The symbols move the states like this.
* | σ φ ξ ε λ
q516 | q567 q2 q989 q689 q974
q707 | q356 q850 q517 q340 q751
q787 | q984 q530 q637 q81 q623
q378 | q619 q972 q386 q62 q809
q864 | q770 q566 q349 q398 q804
q895 | q968 q279 q668 q597 q758
q821 | q64 q959 q470 q281 q425
q513 | q370 q952 q293 q891 q243
q844 | q709 q650 q926 q163 q669
q197 | q504 q567 q722 q786 q668
q846 | q510 q580 q438 q822 q151
q580 | q339 q425 q821 q64 q203
q917 | q481 q726 q750 q679 q16
q974 | q572 q637 q2 q723 q787
q988 | q864 q473 q343 q349 q398
q355 | q580 q281 q465 q821 q64
q470 | q281 q641 q82 q451 q959
q925 | q362 q602 q793 q851 q293
q750 | q679 q809 q378 q619 q726
q809 | q550 q21 q972 q687 q382
q926 | q163 q504 q799 q682 q650
q718 | q799 q722 q623 q640 q197
q726 | q390 q382 q809 q550 q747
q339 | q642 q917 q64 q203 q98
q799 | q682 q786 q640 q197 q504
q512 | q808 q640 q984 q718 q799
q82 | q451 q804 q864 q770 q641
q751 | q886 q793 q850 q743 q925
q142 | q802 q98 q339 q642 q517
q398 | q804 q490 q473 q566 q792
q38 | q706 q999 q493 q134 q815
q650 | q713 q597 q504 q895 q968
q572 | q796 q81 q723 q787 q984
q490 | q38 q353 q669 q493 q134
q481 | q73 q390 q679 q16 q942
q98 | q264 q16 q917 q481 q73
q510 | q602 q339 q822 q151 q142
q968 | q678 q97 q597 q758 q389
q851 | q293 q142 q510 q602 q5
q706 | q330 q245 q134 q815 q179
q382 | q465 q82 q21 q418 q470
q312 | q343 q520 q389 q107 q773
q678 | q312 q587 q758 q389 q107
q179 | q872 q349 q245 q988 q864
q353 | q999 q389 q968 q678 q312
q451 | q959 q386 q770 q641 q378
q640 | q197 q516 q411 q722 q786
q81 | q623 q505 q605 q530 q411
q792 | q303 q134 q490 q38 q706
q802 | q707 q264 q642 q517 q340
q963 | q793 q822 q942 q846 q510
q893 | q525 q925 q751 q886 q314
q786 | q668 q974 q516 q567 q776
q438 | q822 q821 q747 q355 q580
q425 | q917 q619 q959 q750 q679
q330 | q21 q988 q815 q179 q872
q340 | q751 q963 q264 q850 q743
q245 | q988 q773 q312 q343 q349
q689 | q974 q661 q370 q2 q723
q850 | q743 q846 q73 q963 q793
q668 | q597 q572 q567 q776 q279
q637 | q81 q525 q887 q605 q530
q793 | q851 q151 q846 q510 q602
q343 | q349 q844 q107 q773 q473
q722 | q786 q689 q331 q516 q567
q493 | q134 q678 q713 q353 q999
q5 | q952 q517 q142 q802 q707
q308 | q887 q751 q707 q356 q893
q64 | q203 q750 q281 q425 q917
q808 | q926 q197 q718 q799 q682
q21 | q418 q864 q179 q872 q82
q999 | q245 q107 q678 q312 q343
q743 | q925 q510 q963 q793 q851
q349 | q398 q709 q773 q473 q566
q473 | q566 q669 q844 q709 q490
q134 | q815 q312 q353 q999 q245
q2 | q723 q887 q243 q661 q637
q97 | q587 q718 q796 q512 q808
q550 | q747 q418 q687 q382 q465
q679 | q16 q550 q619 q726 q390
q504 | q895 q776 q786 q668 q597
q619 | q726 q687 q62 q809 q550
q370 | q2 q308 q891 q243 q661
q804 | q386 q38 q566 q792 q303
q418 | q470 q770 q872 q82 q451
q517 | q340 q73 q98 q264 q850
q770 | q641 q792 q398 q804 q386
q107 | q773 q926 q587 q520 q844
q203 | q98 q679 q425 q917 q481
q389 | q107 q808 q97 q587 q520
q886 | q314 q851 q743 q925 q362
q264 | q850 q942 q481 q73 q963
q566 | q792 q493 q709 q490 q38
q872 | q82 q398 q988 q864 q770
q705 | q989 q891 q362 q513 q370
q713 | q353 q758 q895 q968 q678
q303 | q972 q815 q38 q706 q330
q796 | q512 q623 q787 q984 q718
q597 | q758 q796 q776 q279 q97
q362 | q513 q5 q851 q293 q891
q505 | q331 q513 q314 q705 q989
q682 | q650 q668 q197 q504 q895
q984 | q718 q411 q81 q623 q640
q642 | q517 q481 q203 q98 q264
q16 | q942 q747 q726 q390 q438
q525 | q505 q362 q886 q314 q705
q390 | q438 q465 q550 q747 q355
q331 | q516 q370 q705 q989 q689
q776 | q279 q787 q974 q572 q796
q465 | q821 q451 q418 q470 q281
q661 | q637 q893 q308 q887 q605
q605 | q530 q314 q893 q525 q505
q386 | q62 q706 q792 q303 q972
q891 | q243 q707 q5 q952 q308
q758 | q389 q512 q279 q97 q587
q73 | q963 q438 q16 q942 q846
q709 | q490 q713 q163 q669 q493
q773 | q473 q163 q520 q844 q709
q669 | q493 q968 q650 q713 q353
q151 | q142 q203 q580 q339 q642
q281 | q425 q378 q451 q959 q750
q822 | q151 q64 q355 q580 q339
q723 | q787 q605 q661 q637 q81
q815 | q179 q343 q999 q245 q988
q687 | q382 q872 q330 q21 q418
q747 | q355 q470 q382 q465 q821
q356 | q893 q743 q340 q751 q886
q959 | q750 q62 q641 q378 q619
q602 | q5 q642 q151 q142 q802
q942 | q846 q355 q390 q438 q822
q530 | q411 q705 q525 q505 q331
q887 | q605 q886 q356 q893 q525
q623 | q640 q331 q530 q411 q722
q972 | q687 q179 q706 q330 q21
q641 | q378 q303 q804 q386 q62
q952 | q308 q340 q802 q707 q356
q587 | q520 q799 q512 q808 q926
q520 | q844 q682 q808 q926 q163
q163 | q669 q895 q682 q650 q713
q411 | q722 q989 q505 q331 q516
q243 | q661 q356 q952 q308 q887
q279 | q97 q984 q572 q796 q512
q62 | q809 q330 q303 q972 q687
q989 | q689 q243 q513 q370 q2
q314 | q705 q293 q925 q362 q513
q567 | q776 q723 q689 q974 q572
q293 | q891 q802 q602 q5 q952

In the rows, 61 means zero.

The rows follow the links: the fewer symbols apart two states are, the more alike their rows tend to be.

Each row is also shifted at random along 5 hidden directions that mean nothing.

Known rows, each with its state:
[  45,   42,   54,   77,   83,   58,   51,   55,   45,   58,   75,   63,   38,   61,   74,   67,   57,   55,   61,   72,   64,   61,   52,   53,   56,   55,   62,   49,   66,   70,   51,   57,   75,   55,   67,   67,   65,   76,   62,   64,   58,   66,   62,   60,   56,   75,   47,   69,   53,   54,   48,   36,   63,   61] -> q726
[  74,   56,   65,   69,   58,   69,   68,   64,   60,   68,   72,   67,   58,   54,   73,   62,   78,   40,   85,   58,   64,   52,   46,   62,   69,   60,   64,   69,   53,   50,   68,   58,   63,   59,   58,   76,   75,   59,   52,   58,   61,   64,   51,   55,   79,   68,   80,   65,   65,   48,   86,   77,   60,   53] -> q398
[  88,   72,   55,   60,   71,   63,   63,   66,   55,   51,   46,   59,   62,   61,   57,   56,   53,   73,   63,   61,   56,   64,   72,   66,   72,   54,   61,   65,   67,   68,   69,   68,   56,   66,   69,   58,   50,   53,   63,   58,   58,   61,   68,   66,   59,   49,   60,   57,   61,   70,   44,   57,   63,   66] -> q722
[  75,   58,   63,   65,   57,   67,   73,   65,   48,   46,   43,   60,   50,   69,   55,   64,   49,   72,   79,   69,   54,   48,   69,   58,   61,   46,   67,   70,   49,   69,   56,   78,   58,   67,   88,   55,   48,   60,   59,   72,   75,   71,   52,   65,   53,   60,   51,   62,   61,   69,   55,   49,   77,   61] -> q637
[  75,   67,   51,   60,   71,   54,   50,   57,   56,   65,   65,   53,   54,   68,   57,   48,   54,   78,   35,   71,   58,   69,   71,   61,   55,   57,   68,   65,   69,   65,   58,   63,   67,   66,   58,   51,   51,   60,   69,   63,   62,   63,   70,   66,   52,   66,   55,   53,   59,   65,   43,   48,   52,   74] -> q308
[  58,   69,   59,   62,   59,   64,   56,   59,   68,   65,   56,   48,   64,   76,   51,   59,   44,   73,   41,   72,   57,   64,   68,   54,   52,   61,   65,   54,   64,   65,   57,   61,   68,   67,   59,   44,   57,   60,   61,   63,   64,   66,   57,   71,   50,   66,   44,   55,   55,   62,   43,   49,   58,   68] -> q356
[  45,   70,   49,   59,   83,   69,   53,   59,   49,   56,   59,   60,   60,   54,   58,   58,   52,   68,   49,   58,   57,   69,   63,   67,   72,   58,   64,   65,   71,   70,   70,   59,   64,   74,   48,   49,   47,   52,   59,   67,   53,   67,   61,   74,   61,   61,   55,   52,   51,   56,   44,   49,   57,   63] -> q572
[ 102,   66,   43,   60,   86,   51,   69,   62,   60,   55,   64,   47,   60,   58,   66,   52,   78,   58,   60,   64,   58,   68,   72,   79,   70,   64,   53,   72,   78,   54,   61,   65,   50,   57,   67,   90,   63,   58,   58,   48,   56,   49,   70,   59,   69,   48,   68,   70,   59,   61,   58,   74,   56,   58] -> q587
[  64,   75,   64,   62,   67,   55,   46,   61,   94,   78,   55,   55,   75,   53,   45,   89,   47,   64,   39,   56,   53,   88,   69,   60,   61,   82,   56,   42,   71,   47,   46,   40,   71,   54,   52,   62,   86,   81,   55,   52,   56,   49,   72,   62,   46,   43,   52,   78,   68,   54,   41,   63,   57,   71] -> q82
[  67,   60,   58,   64,   71,   52,   62,   62,   64,   64,   47,   43,   53,   57,   66,   59,   66,   66,   57,   58,   52,   63,   76,   74,   70,   62,   58,   64,   68,   66,   60,   68,   52,   57,   80,   69,   62,   55,   60,   46,   47,   66,   72,   71,   70,   60,   54,   67,   58,   70,   43,   58,   65,   56] -> q163
[  81,   54,   62,   61,   69,   60,   64,   59,   61,   73,   68,   70,   58,   48,   71,   73,   74,   44,   70,   54,   56,   67,   51,   67,   65,   66,   66,   71,   59,   50,   54,   55,   62,   60,   54,   75,   71,   66,   50,   65,   60,   61,   51,   60,   71,   66,   70,   66,   61,   41,   83,   68,   58,   50] -> q245
[  49,   52,   59,   60,   73,   52,   53,   56,   53,   74,   73,   64,   47,   44,   75,   52,   81,   54,   54,   50,   59,   68,   59,   72,   68,   63,   67,   77,   64,   59,   65,   59,   60,   62,   55,   70,   61,   55,   63,   60,   48,   67,   70,   63,   79,   73,   75,   58,   61,   55,   71,   65,   53,   58] -> q999
[  31,   56,   58,   70,   80,   47,   49,   59,   70,   58,   62,   52,   58,   67,   56,   72,   46,   61,   48,   69,   60,   76,   63,   53,   52,   68,   56,   40,   76,   60,   50,   53,   74,   54,   65,   66,   69,   81,   63,   56,   63,   48,   73,   61,   50,   59,   47,   73,   61,   57,   39,   51,   63,   73] -> q821
[  67,   55,   64,   65,   53,   55,   53,   61,   66,   70,   64,   66,   48,   52,   63,   64,   67,   71,   60,   58,   64,   63,   72,   62,   64,   63,   60,   57,   54,   62,   54,   58,   61,   48,   78,   63,   73,   72,   74,   52,   52,   64,   84,   51,   58,   56,   64,   73,   73,   81,   48,   55,   64,   71] -> q418
[  20,   51,   70,   61,   52,   56,   63,   61,   70,   70,   57,   61,   55,   55,   61,   61,   71,   59,   68,   50,   57,   60,   65,   66,   68,   65,   66,   71,   51,   52,   59,   64,   59,   62,   71,   63,   68,   60,   63,   61,   59,   64,   67,   60,   75,   64,   71,   68,   68,   63,   70,   73,   66,   63] -> q349
[  53,   76,   57,   62,   71,   65,   62,   67,   57,   48,   55,   54,   69,   63,   49,   56,   52,   64,   63,   64,   60,   63,   62,   62,   67,   56,   61,   66,   70,   59,   75,   65,   63,   73,   55,   60,   50,   53,   56,   62,   70,   55,   59,   67,   61,   54,   68,   55,   60,   58,   55,   68,   61,   69] -> q411
[  55,   65,   50,   51,   78,   68,   59,   58,   55,   58,   53,   65,   62,   53,   55,   70,   54,   72,   49,   54,   53,   73,   68,   69,   71,   64,   62,   66,   65,   68,   55,   58,   58,   70,   54,   51,   50,   59,   59,   72,   54,   66,   58,   71,   53,   54,   48,   60,   51,   59,   48,   47,   61,   55] -> q796
[  68,   44,   73,   56,   44,   63,   65,   57,   56,   62,   55,   79,   56,   70,   74,   65,   53,   64,   69,   62,   65,   54,   55,   49,   52,   58,   68,   53,   50,   78,   55,   64,   61,   57,   69,   44,   56,   64,   73,   72,   59,   70,   58,   59,   55,   71,   46,   53,   60,   69,   66,   43,   63,   56] -> q73
[  57,   60,   53,   67,   61,   66,   60,   61,   51,   57,   77,   52,   54,   78,   67,   31,   65,   65,   56,   76,   69,   48,   59,   55,   58,   51,   66,   65,   64,   67,   76,   67,   68,   67,   55,   55,   54,   49,   68,   59,   62,   67,   62,   61,   68,   76,   66,   47,   58,   65,   59,   61,   50,   69] -> q751
[  68,   63,   73,   63,   43,   60,   56,   64,   76,   72,   56,   66,   62,   54,   57,   76,   61,   68,   63,   55,   62,   63,   69,   60,   62,   68,   57,   52,   50,   59,   52,   56,   60,   49,   74,   60,   77,   74,   67,   53,   55,   63,   74,   55,   54,   52,   61,   74,   73,   77,   53,   59,   69,   66] -> q687
[  57,   61,   66,   65,   62,   58,   64,   65,   83,   69,   51,   54,   64,   61,   56,   75,   60,   54,   69,   58,   51,   68,   65,   61,   68,   71,   63,   58,   60,   44,   53,   56,   65,   60,   69,   70,   82,   69,   52,   54,   62,   55,   62,   60,   66,   52,   62,   77,   67,   53,   60,   73,   64,   64] -> q792
[  41,   60,   56,   50,   55,   70,   71,   60,   50,   52,   63,   70,   62,   54,   63,   51,   76,   69,   69,   52,   66,   52,   66,   74,   74,   59,   57,   79,   54,   65,   67,   69,   47,   65,   61,   62,   50,   49,   66,   69,   58,   67,   60,   58,   68,   57,   70,   58,   59,   72,   71,   67,   66,   53] -> q512
[ 112,   47,   53,   56,   56,   47,   71,   60,   55,   52,   68,   70,   47,   79,   75,   35,   73,   70,   70,   74,   69,   57,   70,   57,   57,   54,   67,   69,   62,   63,   59,   71,   56,   53,   77,   68,   58,   62,   85,   59,   63,   53,   80,   40,   61,   57,   69,   59,   71,   80,   70,   65,   51,   74] -> q510
[  77,   52,   60,   54,   49,   58,   67,   60,   51,   56,   81,   79,   59,   71,   76,   36,   76,   59,   70,   65,   77,   53,   52,   56,   54,   57,   65,   68,   59,   64,   72,   65,   60,   59,   52,   62,   55,   56,   80,   65,   65,   55,   68,   44,   68,   67,   79,   49,   68,   69,   88,   72,   49,   66] -> q264
[  37,   56,   71,   56,   55,   59,   63,   59,   72,   75,   56,   65,   65,   49,   61,   75,   67,   53,   62,   48,   55,   67,   58,   67,   64,   70,   65,   67,   54,   53,   53,   57,   58,   63,   60,   63,   68,   63,   54,   65,   60,   65,   56,   65,   68,   64,   65,   66,   62,   51,   75,   70,   65,   53] -> q490
[  84,   58,   68,   55,   64,   46,   61,   58,   79,   76,   39,   57,   61,   51,   60,   81,   59,   66,   53,   50,   45,   80,   77,   71,   64,   73,   63,   62,   62,   57,   41,   59,   53,   55,   80,   66,   70,   70,   58,   57,   53,   60,   70,   68,   58,   51,   49,   75,   64,   62,   51,   58,   66,   58] -> q493
[  80,   68,   56,   59,   60,   61,   56,   59,   51,   62,   68,   60,   57,   64,   57,   50,   59,   73,   46,   69,   62,   61,   66,   61,   54,   54,   67,   70,   60,   66,   63,   66,   63,   67,   57,   54,   49,   58,   67,   68,   68,   66,   61,   63,   55,   67,   62,   51,   61,   64,   59,   54,   56,   69] -> q314
[  74,   54,   75,   50,   38,   59,   70,   59,   75,   61,   47,   75,   72,   74,   60,   73,   47,   66,   65,   61,   62,   63,   61,   51,   49,   68,   64,   49,   53,   66,   48,   60,   58,   57,   67,   47,   63,   69,   70,   71,   68,   57,   57,   57,   47,   56,   45,   61,   65,   67,   69,   56,   65,   59] -> q151
[ 100,   67,   68,   72,   57,   72,   61,   65,   72,   73,   63,   64,   65,   55,   67,   77,   66,   45,   77,   58,   61,   58,   50,   58,   67,   65,   60,   52,   56,   53,   64,   50,   67,   56,   58,   70,   83,   67,   47,   52,   56,   63,   52,   60,   66,   60,   65,   69,   65,   51,   68,   68,   62,   54] -> q872
[  69,   53,   68,   70,   60,   56,   56,   62,   54,   59,   61,   65,   55,   65,   75,   59,   55,   56,   67,   65,   70,   56,   53,   50,   53,   55,   60,   45,   65,   76,   69,   62,   66,   52,   68,   59,   59,   64,   69,   54,   56,   62,   69,   60,   61,   71,   55,   56,   62,   69,   55,   49,   62,   63] -> q16
[  79,   56,   55,   70,   72,   62,   46,   58,   54,   74,   80,   69,   45,   48,   73,   64,   70,   58,   55,   60,   64,   67,   58,   61,   65,   61,   63,   58,   62,   63,   59,   50,   70,   53,   59,   66,   73,   70,   65,   56,   47,   68,   73,   56,   62,   67,   65,   67,   64,   61,   53,   49,   54,   65] -> q62
[  91,   70,   52,   57,   70,   55,   63,   62,   51,   53,   67,   61,   60,   62,   52,   54,   62,   70,   54,   70,   59,   67,   67,   64,   56,   55,   65,   75,   65,   55,   57,   67,   61,   66,   60,   67,   48,   65,   64,   70,   77,   53,   61,   57,   53,   55,   70,   59,   65,   58,   65,   64,   57,   72] -> q661
[  49,   67,   57,   61,   65,   56,   64,   66,   53,   47,   59,   56,   57,   66,   47,   48,   57,   74,   61,   69,   59,   61,   71,   62,   62,   52,   64,   75,   63,   57,   65,   74,   61,   69,   69,   61,   47,   57,   66,   66,   77,   56,   66,   59,   59,   56,   71,   59,   66,   67,   58,   66,   64,   76] -> q2
[  49,   58,   68,   68,   57,   65,   61,   62,   62,   59,   72,   70,   66,   58,   61,   78,   61,   48,   70,   64,   70,   57,   45,   53,   52,   64,   53,   49,   58,   58,   55,   54,   68,   54,   56,   70,   71,   77,   56,   65,   70,   56,   51,   54,   55,   63,   62,   69,   63,   53,   74,   61,   68,   56] -> q281
[  61,   53,   64,   75,   64,   68,   59,   62,   66,   71,   58,   57,   49,   59,   69,   70,   61,   52,   74,   61,   55,   57,   58,   57,   71,   61,   66,   56,   55,   59,   60,   57,   69,   59,   72,   63,   77,   64,   53,   54,   52,   71,   59,   64,   69,   68,   57,   70,   61,   55,   53,   56,   65,   58] -> q804
[  61,   67,   53,   66,   78,   71,   59,   63,   43,   50,   58,   59,   55,   59,   62,   54,   54,   64,   63,   63,   58,   58,   59,   62,   72,   49,   65,   67,   66,   71,   76,   66,   63,   72,   58,   54,   46,   49,   58,   65,   59,   69,   58,   70,   64,   65,   60,   52,   53,   58,   49,   52,   60,   62] -> q787
[  40,   50,   57,   53,   66,   55,   57,   54,   61,   62,   72,   71,   61,   71,   65,   56,   54,   63,   47,   66,   65,   72,   56,   53,   51,   68,   68,   55,   67,   65,   55,   55,   69,   65,   45,   49,   58,   67,   72,   74,   63,   56,   63,   57,   55,   67,   53,   54,   57,   54,   66,   53,   49,   67] -> q642
[  60,   67,   54,   46,   66,   62,   68,   60,   68,   55,   48,   62,   70,   57,   49,   69,   59,   76,   54,   54,   54,   72,   78,   75,   70,   69,   56,   69,   63,   59,   49,   63,   49,   64,   65,   60,   57,   61,   63,   68,   60,   56,   64,   62,   52,   40,   54,   68,   59,   69,   53,   62,   66,   58] -> q279
[  76,   66,   50,   62,   80,   54,   66,   62,   66,   58,   54,   44,   64,   60,   61,   61,   69,   60,   57,   61,   54,   69,   73,   76,   69,   66,   53,   64,   75,   56,   59,   64,   52,   59,   68,   80,   64,   59,   55,   48,   54,   54,   67,   66,   65,   51,   59,   70,   57,   60,   52,   69,   62,   56] -> q650
[  99,   62,   78,   60,   40,   64,   73,   65,   67,   70,   38,   60,   66,   51,   70,   77,   68,   57,   78,   49,   56,   49,   64,   69,   64,   61,   58,   64,   48,   68,   59,   69,   44,   54,   84,   65,   65,   54,   52,   52,   54,   74,   53,   71,   69,   62,   55,   65,   62,   70,   68,   62,   77,   39] -> q844

Start, symbols taken left to right, then the state you end at.
Answer with the state's name.
[  90,   51,   36,   61,   95,   54,   67,   56,   49,   53,   58,   50,   41,   61,   70,   56,   71,   69,   57,   67,   51,   70,   78,   77,   73,   59,   59,   73,   73,   63,   47,   68,   54,   59,   78,   79,   58,   62,   62,   58,   51,   62,   69,   63,   62,   53,   49,   74,   52,   63,   43,   49,   61,   57]
ε ξ ξ ξ: q989
[  62,   69,   49,   58,   75,   49,   67,   64,   72,   55,   55,   41,   66,   61,   57,   52,   72,   66,   55,   59,   56,   69,   79,   78,   70,   68,   51,   67,   77,   52,   61,   66,   50,   58,   70,   81,   64,   57,   61,   46,   55,   49,   76,   61,   69,   45,   67,   71,   62,   68,   50,   78,   61,   64]
φ λ φ ε: q984
[  48,   58,   69,   58,   62,   64,   57,   57,   60,   78,   60,   65,   64,   43,   70,   75,   67,   49,   58,   46,   56,   63,   51,   69,   63,   66,   64,   65,   57,   64,   60,   55,   59,   64,   52,   59,   63,   57,   50,   65,   52,   74,   47,   75,   71,   76,   59,   58,   53,   47,   73,   57,   63,   42]
ξ ε σ ε ξ: q504
[  63,   71,   53,   48,   66,   66,   64,   61,   56,   55,   59,   68,   69,   52,   56,   60,   66,   70,   56,   51,   61,   67,   68,   73,   72,   64,   57,   72,   65,   63,   64,   61,   51,   66,   51,   59,   52,   54,   64,   68,   58,   59,   64,   61,   59,   49,   66,   59,   59,   66,   62,   65,   59,   58]
σ ε φ σ σ: q279
[  55,   54,   63,   57,   67,   45,   56,   58,   69,   74,   53,   58,   52,   49,   64,   65,   69,   63,   53,   51,   51,   74,   72,   71,   67,   68,   67,   70,   62,   56,   52,   61,   57,   58,   73,   66,   66,   63,   64,   57,   52,   62,   75,   64,   68,   60,   62,   69,   65,   62,   59,   63,   60,   64]
σ σ λ: q792
[  76,   69,   58,   60,   63,   73,   64,   66,   43,   51,   58,   66,   59,   56,   64,   49,   63,   65,   70,   57,   64,   52,   62,   65,   73,   49,   62,   72,   60,   73,   80,   68,   55,   68,   61,   56,   46,   45,   63,   61,   57,   70,   62,   66,   68,   61,   70,   50,   60,   70,   59,   60,   62,   60]
λ φ φ λ ξ ξ: q293
[  59,   49,   57,   75,   74,   47,   53,   61,   52,   54,   70,   57,   44,   66,   72,   55,   61,   59,   64,   72,   68,   60,   60,   54,   56,   54,   58,   48,   71,   68,   62,   63,   69,   50,   74,   72,   63,   71,   71,   51,   58,   56,   77,   54,   61,   65,   59,   67,   64,   68,   47,   52,   61,   72]
ε ξ λ ε λ: q418
[  58,   57,   76,   71,   49,   66,   60,   66,   51,   58,   71,   72,   64,   62,   77,   58,   62,   46,   77,   62,   78,   45,   40,   49,   52,   54,   57,   47,   60,   74,   80,   61,   65,   54,   56,   61,   59,   59,   64,   56,   61,   63,   58,   59,   68,   76,   68,   51,   62,   64,   74,   62,   63,   56]
λ ξ σ φ: q465
[  90,   64,   51,   55,   75,   68,   64,   58,   48,   56,   52,   68,   57,   53,   63,   65,   58,   71,   59,   57,   55,   68,   69,   70,   73,   58,   63,   69,   62,   72,   59,   63,   54,   65,   63,   56,   50,   56,   62,   68,   53,   69,   61,   67,   56,   53,   51,   59,   54,   65,   49,   46,   62,   55]
ξ φ λ λ σ: q516
[  88,   60,   60,   63,   76,   61,   64,   58,   72,   73,   64,   65,   66,   53,   64,   85,   65,   41,   68,   58,   51,   74,   49,   64,   64,   72,   65,   62,   64,   44,   47,   49,   66,   62,   51,   76,   78,   74,   42,   65,   64,   56,   46,   62,   63,   60,   61,   73,   59,   31,   77,   68,   58,   50]
λ σ φ φ ε ξ: q650
[  84,   67,   59,   63,   55,   65,   59,   60,   56,   63,   66,   55,   62,   71,   61,   49,   58,   67,   52,   71,   64,   54,   61,   57,   53,   55,   64,   62,   61,   67,   67,   64,   64,   66,   56,   51,   54,   55,   63,   62,   64,   68,   56,   65,   57,   70,   58,   50,   58,   63,   59,   55,   55,   63]
σ σ ξ ξ: q851
[  73,   54,   61,   66,   63,   57,   55,   59,   60,   66,   70,   70,   50,   54,   65,   73,   65,   63,   60,   62,   63,   66,   63,   60,   59,   64,   58,   55,   58,   61,   46,   54,   65,   49,   69,   69,   73,   79,   67,   61,   58,   61,   70,   52,   52,   58,   58,   75,   67,   66,   56,   51,   65,   64]
λ φ σ σ ε ε: q687
[  90,   53,   68,   66,   55,   62,   72,   64,   66,   68,   57,   66,   55,   56,   69,   70,   73,   48,   86,   57,   57,   56,   57,   63,   68,   61,   65,   68,   51,   51,   56,   62,   58,   57,   75,   75,   76,   65,   53,   58,   61,   64,   55,   55,   71,   60,   69,   72,   67,   56,   78,   72,   66,   53]
ξ σ λ σ: q398
